Below is a small trained network, with its code and all its weights. Each question gives an input and a class and asks what happens when units are switched off, that is, made to give their printed mean instead of their output.

import numpy as np


def w(rows, s, z=0):
    codes = np.array(rows[::2]) - 128.0
    scale = np.full(codes.shape[1], s)
    scale[-1] = z or s
    return codes * scale


def f(y):
    return y / 2 * (1 + np.tanh(0.7978845608 * (y + 0.044715 * y**3)))


def log_softmax(a):
    a = a - a.max(-1, keepdims=True)
    return a - np.log(np.exp(a).sum(-1, keepdims=True))


def net(x, mask):
    res = np.array(x, float).reshape(1, 6) / 4 @ E
    y = f(res @ A[0][:, :-1].T + A[0][:, -1])
    res = res + np.where(mask, y, B[0][:, -1]) @ B[0][:, :-1]
    return log_softmax(res[-1] @ U[:, :-1].T + U[:, -1])


A, B = {}, {}
E = w([
[133,130,128,121],'x0',
[102,13,73,44],'x1',
[117,126,125,135],'x2',
[64,101,105,177],'x3',
[60,105,254,105],'x4',
[90,236,77,35],'x5',
],0.0077)
A[0] = w([
[205,122,53,177,120],'neuron 0',
[140,48,107,80,91],'neuron 1',
[104,62,82,48,78],'neuron 2',
[162,123,74,145,93],'neuron 3',
[121,107,204,105,95],'neuron 4',
[199,74,93,209,217],'neuron 5',
[47,190,95,158,150],'neuron 6',
[169,69,174,145,98],'neuron 7',
[200,11,126,119,143],'neuron 8',
[186,140,66,160,123],'neuron 9',
[106,54,131,59,75],'neuron 10',
[65,131,173,109,140],'neuron 11',
[58,75,90,152,162],'neuron 12',
[81,164,107,74,115],'neuron 13',
[56,74,186,144,156],'neuron 14',
[135,145,114,87,119],'neuron 15',
[158,169,199,157,144],'neuron 16',
[148,73,176,190,122],'neuron 17',
[189,97,133,63,165],'neuron 18',
[99,155,125,110,80],'neuron 19',
[181,67,170,158,90],'neuron 20',
[103,81,113,103,69],'neuron 21',
[152,72,130,150,96],'neuron 22',
[163,83,190,81,95],'neuron 23',
[193,114,163,183,103],'neuron 24',
[137,82,108,84,74],'neuron 25',
[111,116,216,126,113],'neuron 26',
[90,149,153,172,83],'neuron 27',
[67,177,161,44,76],'neuron 28',
[161,155,100,83,233],'neuron 29',
[167,58,89,93,172],'neuron 30',
[171,127,33,190,120],'neuron 31',
[141,52,120,77,105],'neuron 32',
[158,76,205,164,255],'neuron 33',
[198,137,154,49,122],'neuron 34',
[191,181,161,250,123],'neuron 35',
[175,126,6,124,51],'neuron 36',
],0.012,0.0057)
B[0] = w([
[166,64,205,62,199],'neuron 0',
[113,189,173,195,182],'neuron 1',
[103,169,161,207,199],'neuron 2',
[225,53,186,98,152],'neuron 3',
[193,55,131,104,170],'neuron 4',
[69,134,64,79,231],'neuron 5',
[112,130,96,124,181],'neuron 6',
[181,93,69,123,174],'neuron 7',
[98,173,77,147,216],'neuron 8',
[173,80,247,73,184],'neuron 9',
[84,136,207,200,185],'neuron 10',
[213,65,145,42,174],'neuron 11',
[42,127,147,143,178],'neuron 12',
[212,133,2,168,175],'neuron 13',
[119,84,122,95,210],'neuron 14',
[129,136,63,168,151],'neuron 15',
[95,144,179,137,205],'neuron 16',
[163,94,64,102,200],'neuron 17',
[81,166,130,121,182],'neuron 18',
[212,133,102,136,132],'neuron 19',
[183,117,33,150,179],'neuron 20',
[148,147,161,188,147],'neuron 21',
[200,187,32,198,153],'neuron 22',
[149,115,122,127,165],'neuron 23',
[104,123,72,166,180],'neuron 24',
[124,157,166,190,153],'neuron 25',
[138,117,186,95,189],'neuron 26',
[143,57,181,173,146],'neuron 27',
[202,41,81,166,186],'neuron 28',
[110,186,107,87,215],'neuron 29',
[78,171,161,132,200],'neuron 30',
[131,20,190,75,197],'neuron 31',
[111,150,224,155,181],'neuron 32',
[81,152,90,58,254],'neuron 33',
[121,126,105,128,177],'neuron 34',
[58,208,159,210,250],'neuron 35',
[165,74,154,156,199],'neuron 36',
],0.0056,0.009)
U = w([
[178,66,187,56,87],'0',
[121,208,159,198,69],'1',
[106,158,94,68,255],'2',
[171,144,9,138,57],'3',
],0.012,0.0061)

Each question gives the input, the list of numbers given to net, and the class t.
The units are the neurons (one row each of A and B). Each row of codes is followed by its name. A weight is (code - 128) times the scale printed after its matrix; where a second scale follows, it is the last column's (A, B and U).
mask holds one flag per neuron, in row order. A switched-off neuron (its flag False) gives its mean, the last column of its row in B, instead of its output. The means were averaged over made-up inputs and are rounded, as every weight is.
A unit's drop is (log p(t) with every unit on - log p(t) with that unit switched off) / (log p(t) with every unit on - log p(t) with every unit switched off).
The circuit of an input: a set's keep is (log p(t) with only the set's units on - log p(t) with every unit switched off) / (log p(t) with every unit on - log p(t) with every unit switched off). Starting from the 12 units with the biggest drops (on a tie, the unit counted first), units are removed one at a time, each time the one whose removal leaves the highest keep (on an exact tie, the one counted first), for as long as the keep stays at least 0.8.
circuit, biggest first: the units of the circuit, biggest drop first
k most important neurons: the k neurons with the biggest drops, biggest first
drop when u is switched off: that unit's drop, to one decimal
input [-3,3,-3,4,-8,-8], class 0: circuit, biggest first : neuron 31
input [2,5,1,4,0,7], class 3: 3 most important neurons : neuron 13; neuron 28; neuron 35
input [3,4,2,2,0,5], class 3: circuit, biggest first : neuron 13; neuron 28
input [-1,6,-2,0,4,-8], class 3: circuit, biggest first : neuron 20; neuron 22
input [-7,0,-6,-6,1,-3], class 2: 2 most important neurons : neuron 13; neuron 28
input [0,-5,5,-7,3,-6], class 3: 2 most important neurons : neuron 20; neuron 17
input [-5,1,5,-6,7,8], class 3: 2 most important neurons : neuron 13; neuron 28
input [7,5,-5,2,5,-7], class 2: 2 most important neurons : neuron 33; neuron 8
input [-3,7,-2,-5,-8,-7], class 0: 2 most important neurons : neuron 0; neuron 31
input [4,8,0,1,6,8], class 1: 2 most important neurons : neuron 2; neuron 10
input [-6,7,1,6,4,-6], class 1: 3 most important neurons : neuron 10; neuron 1; neuron 32
input [7,-6,8,-8,0,-7], class 2: 3 most important neurons : neuron 33; neuron 5; neuron 17
input [-7,-4,-7,3,7,-6], class 0: 2 most important neurons : neuron 26; neuron 4
input [-4,3,7,-5,-3,8], class 3: drop when neuron 13 is switched off : 0.2
input [-8,8,-4,6,-4,-3], class 1: drop when neuron 35 is switched off : 0.0
input [-6,-5,3,3,5,-3], class 2: drop when neuron 27 is switched off : -0.2
